Below is a small trained network, with its code and all its weights. Each question gives an input and a class and asks what happens when units are switched off, that is, made to give their printed mean instead of their output.

import numpy as np


def w(rows, s, z=0):
    codes = np.array(rows[::2]) - 128.0
    scale = np.full(codes.shape[1], s)
    scale[-1] = z or s
    return codes * scale


def norm(h):
    return h / np.sqrt((h * h).mean(-1, keepdims=True) + 1e-5)


def f(y):
    return np.maximum(y, 0)


def log_softmax(a):
    a = a - a.max(-1, keepdims=True)
    return a - np.log(np.exp(a).sum(-1, keepdims=True))


def net(x, mask):
    res = np.array(x, float).reshape(1, 2) / 4 @ E
    u = 0
    for l in range(2):
        y = f(norm(res) @ A[l][:, :-1].T + A[l][:, -1])
        res = res + np.where(mask[u : u + 16], y, B[l][:, -1]) @ B[l][:, :-1]
        u += 16
    return log_softmax(norm(res)[-1] @ U[:, :-1].T + U[:, -1])


A, B = {}, {}
E = w([
[91,59,153],'x0',
[187,207,253],'x1',
],0.0035)
A[0] = w([
[130,148,163,162],'0.n1',
[185,84,209,134],'0.n2',
[130,186,87,232],'0.n3',
[110,119,77,135],'0.n4',
[227,176,174,61],'0.n5',
[75,119,124,129],'0.n6',
[124,148,75,247],'0.n7',
[188,194,7,76],'0.n8',
[100,170,81,187],'0.n9',
[62,43,165,144],'0.n10',
[2,139,109,181],'0.n11',
[102,60,125,146],'0.n12',
[83,93,78,160],'0.n13',
[105,201,116,74],'0.n14',
[154,122,40,99],'0.n15',
[103,147,173,176],'0.n16',
],0.0089,0.0014)
B[0] = w([
[191,208,73,183],'0.n1',
[123,84,90,218],'0.n2',
[156,54,171,201],'0.n3',
[243,179,79,203],'0.n4',
[50,31,167,252],'0.n5',
[170,175,229,174],'0.n6',
[148,181,148,205],'0.n7',
[194,120,122,242],'0.n8',
[105,217,176,189],'0.n9',
[241,161,84,241],'0.n10',
[155,194,97,223],'0.n11',
[141,201,156,216],'0.n12',
[44,255,43,242],'0.n13',
[120,70,129,171],'0.n14',
[33,98,154,220],'0.n15',
[153,188,105,183],'0.n16',
],0.0035,0.0044)
A[1] = w([
[222,145,142,77],'1.n1',
[79,179,93,77],'1.n2',
[221,132,108,110],'1.n3',
[78,127,35,180],'1.n4',
[152,254,65,123],'1.n5',
[105,178,168,220],'1.n6',
[173,45,180,176],'1.n7',
[92,82,109,178],'1.n8',
[187,183,188,249],'1.n9',
[156,156,144,101],'1.n10',
[222,164,130,93],'1.n11',
[5,132,112,132],'1.n12',
[124,18,108,120],'1.n13',
[133,59,107,102],'1.n14',
[150,43,39,209],'1.n15',
[46,32,130,43],'1.n16',
],0.0092,0.0017)
B[1] = w([
[89,122,131,187],'1.n1',
[170,127,162,168],'1.n2',
[91,36,231,179],'1.n3',
[242,82,154,176],'1.n4',
[77,80,197,254],'1.n5',
[157,164,59,169],'1.n6',
[167,112,134,186],'1.n7',
[60,167,155,130],'1.n8',
[132,191,65,227],'1.n9',
[120,26,112,159],'1.n10',
[50,4,98,197],'1.n11',
[206,156,205,138],'1.n12',
[44,175,150,135],'1.n13',
[22,142,98,131],'1.n14',
[30,140,148,142],'1.n15',
[78,183,131,132],'1.n16',
],0.0042,0.0088)
U = w([
[188,33,150,160],'0',
[251,191,127,185],'1',
[81,162,147,175],'2',
[132,155,16,2],'3',
[142,156,83,6],'4',
],0.017,0.0073)

Each question gives the input, the list of numbers given to net, and the class t.
The units are the neurons (one row each of A and B). Each row of codes is followed by its name. A weight is (code - 128) times the scale printed after its matrix; where a second scale follows, it is the last column's (A, B and U).
mask holds one flag per neuron, layer by layer. A switched-off neuron (its flag False) gives its mean, the last column of its row in B, instead of its output. The means were averaged over made-up inputs and are rounded, as every weight is.
A unit's drop is (log p(t) with every unit on - log p(t) with that unit switched off) / (log p(t) with every unit on - log p(t) with every unit switched off).
The circuit of an input: a set's keep is (log p(t) with only the set's units on - log p(t) with every unit switched off) / (log p(t) with every unit on - log p(t) with every unit switched off). Starting from the 12 units with the biggest drops (on a tie, the unit counted first), units are removed one at a time, each time the one whose removal leaves the highest keep (on an exact tie, the one counted first), for as long as the keep stays at least 0.8.
units of the circuit, in order: the units of the circuit, biggest drop first
unit that matters most: the unit with the biggest drop
k most important neurons: the k neurons with the biggest drops, biggest first
top k neurons in layer l: the k neurons of layer l with the biggest drops, biggest first
input [-8,-7], class 0: top 2 neurons in layer 1 => [1.n9, 1.n4]
input [6,7], class 1: 3 most important neurons => [0.n4, 1.n5, 0.n5]
input [0,2], class 2: 2 most important neurons => [0.n13, 0.n5]
input [-3,-2], class 2: units of the circuit, in order => [0.n9]
input [-4,3], class 0: 2 most important neurons => [0.n13, 0.n15]
input [4,-8], class 1: 3 most important neurons => [0.n13, 1.n11, 1.n4]
input [-4,2], class 0: 3 most important neurons => [0.n13, 0.n15, 0.n1]
input [-1,-3], class 2: units of the circuit, in order => [1.n5, 0.n13]
input [-2,-4], class 1: units of the circuit, in order => [0.n13, 1.n4, 1.n11]
input [3,-3], class 2: top 2 neurons in layer 0 => [0.n6, 0.n12]
input [3,-2], class 2: 3 most important neurons => [1.n5, 0.n12, 0.n13]
input [1,2], class 2: 2 most important neurons => [0.n13, 0.n5]
input [5,-8], class 1: 4 most important neurons => [1.n11, 0.n13, 1.n4, 1.n12]
input [6,-7], class 1: top 2 neurons in layer 0 => [0.n13, 0.n8]
input [-8,8], class 0: unit that matters most => 0.n13
input [-3,3], class 2: 4 most important neurons => [0.n12, 0.n7, 0.n11, 0.n9]
input [1,1], class 2: top 2 neurons in layer 0 => [0.n13, 0.n2]
input [0,-3], class 2: top 2 neurons in layer 0 => [0.n5, 0.n4]
input [-7,6], class 0: units of the circuit, in order => [0.n13, 1.n11, 0.n5]
input [1,-7], class 1: 2 most important neurons => [0.n13, 1.n11]
input [-2,-3], class 2: 2 most important neurons => [1.n5, 0.n5]
input [-8,6], class 0: top 2 neurons in layer 0 => [0.n15, 0.n13]
input [0,-5], class 1: top neuron in layer 0 => [0.n13]
input [4,-7], class 1: top 3 neurons in layer 1 => [1.n11, 1.n4, 1.n3]
input [-5,5], class 0: top 4 neurons in layer 0 => [0.n13, 0.n15, 0.n9, 0.n1]
input [4,-5], class 1: 2 most important neurons => [0.n13, 0.n8]
input [-1,1], class 2: most important neuron => [0.n5]
